[ 19  77 -99 -10] => 19
[ 62 -90  11 -29 -85] => 62
[-11  61  59 102] => -11
[-79 -42  22   7  69 -87  82] => -79
[ 40  78  16   8 -66  92] => 40
[-77 -29  16 -22  27  13] => -77
[ 61  25  20  81 -31  14  11] => 61
[ 30 100  91   3 104] => 30
[  -1  -19   42   21  -23   18 -106] => -1
[  4  23 -79 -48  81  21] => 4
---
array([[-32,  54, -39,  62,  64,  16, -21],
       [ 14,  -9, -52, -86, -37,  69,   4]]) >> -39

array([[  6, -16,  24, -94,  -1,  19, -14],
       [ 16,   6, -13,  19,  20,  61, -34]]) >> 24

array([[  2, -38, -29,   9, -87, -54],
       [  0,  31, -57, -29,  80,  40]]) >> -29

array([[ 23,  35, -58,  14,   3,   4],
       [ -4, -68, -59,  17,  85,  15]]) >> -58

array([[  0, -88, -12, -30, -52],
       [ 37,  -6, -95, 102,  63]]) >> -12

array([[-60, -36, -14,  22,  83],
       [-61, -53,  31,  20,  62]]) >> -14

array([[ 69,  68,  -5,  -9,  54, -17,  79],
       [-54,  -6,  -3, -27, -74, -53, -46]]) >> -5

array([[-89, -64,  27, -26,  -7],
       [-38, -52, -11,  60, -46]]) >> 27
---
Input: [-64 -72  45 -11  82]
Output: -11
Input: [-13  -7  95 -29 -86]
Output: -29
Input: [109 -48 -39 -79  16]
Output: -79
Input: [ 30 -40 -55 -83 -96]
Output: -83
Input: [ 87   1 -15  -6 -32]
Output: -6
Input: [ 57 107 -24 -28 -44]
Output: -28
Input: [  56   34   10 -100   31]
Output: -100
Input: [-52 101  38   0  64]
Output: 0
---
[[3575, 5787, 2938, 2820, 5348], [8994, 2952, 5147, 8372, 2708]] Answer: 5348
[[424, -666, -444, -744, 267, -808, 417], [-95, 790, 319, 1, 123, -333, -350], [445, 397, 415, 480, 418, 491, 447]] Answer: 417
[[13, -33, 24, -9, 4, 28, -2], [2, -12, -31, 48, -6, 35, -18]] Answer: -2
[7956, 4781, 6657, 5590, 4708, 1623, 6186] Answer: 6186
[111, 57, 143, 198] Answer: 198
[223, 76, 200, 51, 125, 216] Answer: 216
---
[[-28 -35  88   4  64   4  20]
 [ 30  35 -71  -7 -59  -4 -17]
 [  8   6  -8  -4  -6  -2  -2]] gives -7, 88

[-47  26  47 -91  -6  -3  42] gives -91, 47

[ 36  60 -27 102  14] gives -27, 102

[  24  -13  -16 -103   -8  -43   27] gives -103, 27

[-80 -15 -23   2   4] gives -23, 4

[ 57 -94 -74  45  60 -33  36] gives 45, 60
---
((2, 86, 102, 35, -55), (-45, -81, 58, -59, -43), (-9, 59, 105, -2, 18)) | -81
((9, -32, 100, -10), (11, 3, -12, 44), (11, -16, 34, 22)) | 3
((-71, 18, 79, 103, 93), (55, 65, 63, 44, 94), (-11, 12, 0, 50, 105)) | 65
((8, -9, 23, 4), (-27, 81, -38, -18), (-22, 74, 3, -38)) | 81
((-25, 29, 12, -14, -21, -27, 68), (-46, 41, -4, -13, 13, -41, 97), (-5, -8, 7, -27, 48, -22, 14)) | 41
((-62, -18, 15, -9), (-92, 47, -2, 51), (12, -28, 40, -30)) | 47
((-54, 101, -80, -66, -27, -46, 77), (104, -61, 87, 59, -76, -9, 58), (100, -36, -80, -56, 63, 51, 53)) | -61
((14, -7, 21, -12, -1), (93, -10, 55, -35, 57), (-20, 15, 32, -44, -64)) | -10
((-12, 0, -7, 61, -18), (7, 75, 42, 81, -41), (-54, 40, 45, 18, -34)) | 75
